Below are the code and all the weights of a small trained network. Each question names an input and a target symbol and asks about switching units off, where a switched-off unit gives its printed mean instead of its output.

import numpy as np


def w(rows, s, z=0):
    codes = np.array(rows[::2]) - 128.0
    scale = np.full(codes.shape[1], s)
    scale[-1] = z or s
    return codes * scale


def norm(h):
    return h / np.sqrt((h * h).mean(-1, keepdims=True) + 1e-5)


def f(y):
    return np.maximum(y, 0)


def softmax(a):
    e = np.exp(a - a.max(-1, keepdims=True))
    return e / e.sum(-1, keepdims=True)


def log_softmax(a):
    a = a - a.max(-1, keepdims=True)
    return a - np.log(np.exp(a).sum(-1, keepdims=True))


def net(x, mask):
    ids = ['αβγδεζηθξπστφψω'.index(c) for c in x.split()]
    T = len(ids)
    res = E[ids] + P[:T]
    u = 0
    for l in range(3):
        q, k, v = (norm(res) @ M[l].T for M in (Q, K, V))
        z = softmax(np.where(np.tri(T) > 0, q @ k.T / 4**0.5, -1e9)) @ v
        res = res + np.where(mask[u], z, O[l][:, -1]) @ O[l][:, :-1]
        u += 1
        y = f(norm(res) @ A[l][:, :-1].T + A[l][:, -1])
        res = res + np.where(mask[u : u + 4], y, B[l][:, -1]) @ B[l][:, :-1]
        u += 4
    return log_softmax(norm(res)[-1] @ U[:, :-1].T + U[:, -1])


Q, K, V, O, A, B = {}, {}, {}, {}, {}, {}
E = w([
[138,131,131,170],'α',
[143,136,130,174],'β',
[116,147,128,147],'γ',
[78,141,105,102],'δ',
[115,147,125,146],'ε',
[88,144,109,121],'ζ',
[109,124,129,142],'η',
[142,134,127,172],'θ',
[138,140,135,173],'ξ',
[117,144,128,151],'π',
[81,70,109,111],'σ',
[206,157,144,134],'τ',
[129,114,130,88],'φ',
[64,70,251,100],'ψ',
[163,147,128,131],'ω',
],0.0023)
P = w([
[76,166,253,103],'0',
[92,173,225,101],'1',
[101,159,209,92],'2',
[101,157,178,102],'3',
[104,148,158,104],'4',
[95,140,136,102],'5',
[98,138,112,107],'6',
[101,127,92,103],'7',
[110,125,57,99],'8',
[109,133,54,104],'9',
[99,173,77,135],'10',
],0.00047)
Q[0] = w([
[163,143,76,154],'0.h1',
[127,211,2,116],'0.h1',
[95,69,211,90],'0.h1',
[161,114,91,194],'0.h1',
],0.0024)
K[0] = w([
[252,165,143,176],'0.h1',
[243,186,115,52],'0.h1',
[11,82,147,116],'0.h1',
[160,134,67,169],'0.h1',
],0.0021)
V[0] = w([
[96,100,112,95],'0.h1',
[80,68,136,194],'0.h1',
[152,237,160,134],'0.h1',
[129,193,4,192],'0.h1',
],0.0012)
O[0] = w([
[184,141,93,171,116],'0.h1',
[124,126,182,86,176],'0.h1',
[132,51,120,146,253],'0.h1',
[133,92,114,2,76],'0.h1',
],0.00086,0.00044)
A[0] = w([
[68,246,114,19,188],'0.n1',
[140,126,189,36,151],'0.n2',
[65,29,147,176,2],'0.n3',
[146,57,187,99,52],'0.n4',
],0.0013,0.00036)
B[0] = w([
[184,17,195,216,254],'0.n1',
[51,121,143,252,178],'0.n2',
[71,178,65,103,168],'0.n3',
[65,143,84,200,154],'0.n4',
],0.0014,0.00093)
Q[1] = w([
[251,193,92,218],'1.h1',
[246,199,126,193],'1.h1',
[242,190,76,202],'1.h1',
[254,192,135,174],'1.h1',
],0.0032)
K[1] = w([
[198,218,111,215],'1.h1',
[220,243,156,213],'1.h1',
[207,241,131,254],'1.h1',
[229,254,168,190],'1.h1',
],0.0035)
V[1] = w([
[130,214,67,122],'1.h1',
[130,127,71,78],'1.h1',
[61,2,164,62],'1.h1',
[161,88,163,60],'1.h1',
],0.0014)
O[1] = w([
[100,140,145,87,36],'1.h1',
[143,175,102,99,1],'1.h1',
[251,131,161,215,209],'1.h1',
[119,149,120,245,49],'1.h1',
],0.0016,0.00067)
A[1] = w([
[160,144,44,219,119],'1.n1',
[22,87,80,163,140],'1.n2',
[203,220,153,56,244],'1.n3',
[79,81,5,135,73],'1.n4',
],0.0015,0.0011)
B[1] = w([
[48,153,213,80,174],'1.n1',
[196,235,194,186,248],'1.n2',
[8,22,187,112,160],'1.n3',
[177,175,207,219,175],'1.n4',
],0.0015)
Q[2] = w([
[75,121,237,225],'2.h1',
[90,91,253,180],'2.h1',
[67,111,206,214],'2.h1',
[82,147,238,195],'2.h1',
],0.0046)
K[2] = w([
[174,87,24,49],'2.h1',
[119,80,17,13],'2.h1',
[177,90,44,40],'2.h1',
[156,71,2,73],'2.h1',
],0.0043)
V[2] = w([
[72,57,44,150],'2.h1',
[1,64,124,153],'2.h1',
[39,225,109,86],'2.h1',
[153,239,83,197],'2.h1',
],0.0028)
O[2] = w([
[99,126,66,181,38],'2.h1',
[81,106,83,124,252],'2.h1',
[44,186,145,107,69],'2.h1',
[135,220,127,254,95],'2.h1',
],0.0032,0.0017)
A[2] = w([
[146,146,68,104,30],'2.n1',
[23,141,19,245,19],'2.n2',
[244,106,99,59,3],'2.n3',
[135,206,54,248,199],'2.n4',
],0.0011,0.00053)
B[2] = w([
[174,158,123,71,128],'2.n1',
[131,51,103,248,202],'2.n2',
[55,147,174,224,167],'2.n3',
[12,70,114,138,255],'2.n4',
],0.0018,0.00045)
U = w([
[75,42,226,142,253],'α',
[128,105,131,150,213],'β',
[133,154,103,153,125],'γ',
[254,54,118,155,130],'δ',
[124,186,111,144,54],'ε',
[133,188,103,115,49],'ζ',
[215,157,176,36,100],'η',
[109,219,121,137,100],'θ',
[123,201,116,137,72],'ξ',
[144,178,84,100,32],'π',
[104,188,106,117,57],'σ',
[136,203,120,160,82],'τ',
[66,84,59,8,122],'φ',
[158,175,89,113,24],'ψ',
[78,78,26,215,101],'ω',
],0.0079,0.0057)

Each question gives the input, a string of symbols that net reads in full, and the target symbol t.
The units are the heads (4 rows each of Q, K, V and O) and the neurons (one row each of A and B). Each row of codes is followed by its name. A weight is (code - 128) times the scale printed after its matrix; where a second scale follows, it is the last column's (O, A, B and U).
mask holds one flag per unit, layer by layer, with each layer's heads first. A switched-off unit (its flag False) gives its mean, the last column of its rows in O or B, instead of its output. The means were averaged over made-up inputs and are rounded, as every weight is.
A unit's drop is (log p(t) with every unit on - log p(t) with that unit switched off) / (log p(t) with every unit on - log p(t) with every unit switched off).
The circuit of an input: a set's keep is (log p(t) with only the set's units on - log p(t) with every unit switched off) / (log p(t) with every unit on - log p(t) with every unit switched off). Starting from the 12 units with the biggest drops (on a tie, the unit counted first), units are removed one at a time, each time the one whose removal leaves the highest keep (on an exact tie, the one counted first), for as long as the keep stays at least 0.8.
circuit, biggest first: the units of the circuit, biggest drop first
top k neurons: the k neurons with the biggest drops, biggest first
k most important neurons of layer l: the k neurons of layer l with the biggest drops, biggest first
drop when u is switched off: that unit's drop, to one decimal
input η θ δ π δ β θ φ π, target δ: top 2 neurons -> 1.n2; 1.n4
input γ ω γ σ π ε η ψ η φ η, target δ: circuit, biggest first -> 2.h1; 1.h1
input φ τ σ φ σ, target δ: circuit, biggest first -> 1.h1; 2.h1
input π φ σ α ζ ψ ε γ τ, target α: circuit, biggest first -> 1.n3; 1.h1
input θ ω ω η, target φ: top 2 neurons -> 1.n3; 1.n2
input τ ζ ω θ ξ ψ δ τ ψ δ, target α: circuit, biggest first -> 0.n1; 1.n4
input φ ξ δ ψ σ η ω α, target φ: circuit, biggest first -> 2.h1; 1.n1; 0.n1
input δ ε ω σ ω ε, target φ: top neuron -> 1.n3
input δ σ θ γ η ζ β ε π φ η, target δ: top 2 neurons -> 0.n2; 0.n1
input ζ η φ φ φ ζ, target δ: circuit, biggest first -> 2.h1; 0.n1; 1.h1
input γ η ψ φ δ π ψ π θ, target α: top 3 neurons -> 1.n1; 1.n2; 0.n3
input σ θ η δ ε δ δ α ω, target α: top 2 neurons -> 1.n3; 0.n1
input ω γ ψ ω, target φ: top 2 neurons -> 1.n3; 1.n2
input ζ δ ε ω δ σ π σ β, target ω: most important neuron of layer 0 -> 0.n1
input σ ε ζ η θ φ ζ, target δ: top 2 neurons -> 0.n1; 1.n2
input β ξ θ β β π ζ φ, target δ: top 2 neurons -> 0.n2; 1.n1
input γ φ φ ξ ω π τ θ θ δ, target α: 2 most important neurons of layer 1 -> 1.n3; 1.n4
input β θ φ δ, target δ: top 3 neurons -> 0.n1; 1.n2; 1.n1
input γ σ φ σ β π φ π σ φ σ, target δ: top 2 neurons -> 1.n4; 1.n2
input φ ψ ζ τ ε σ β θ α ω π, target φ: top 2 neurons -> 1.n3; 1.n1
input δ π β ξ β τ ψ σ ζ, target α: 2 most important neurons of layer 1 -> 1.n4; 1.n2
input ζ ξ η φ θ φ, target δ: top neuron -> 1.n3
input π η φ γ ξ ε ω α, target φ: top 2 neurons -> 1.n3; 1.n2
input δ π ζ ξ ζ φ ε, target δ: top 2 neurons -> 0.n1; 1.n2
input τ δ η ψ ω θ, target φ: 3 most important neurons of layer 1 -> 1.n3; 1.n2; 1.n4
input ζ β ω, target φ: 3 most important neurons of layer 1 -> 1.n3; 1.n2; 1.n4
input π ξ α η η η θ σ, target ω: most important neuron of layer 2 -> 2.n2
input σ δ ξ α ε ζ δ ζ π φ ω, target α: drop when 2.n2 is switched off -> 0.0
input δ φ γ γ δ ξ σ α ω γ, target φ: drop when 1.n3 is switched off -> 1.1
input δ ψ π γ σ β ψ ω ε, target φ: drop when 1.n3 is switched off -> 1.1
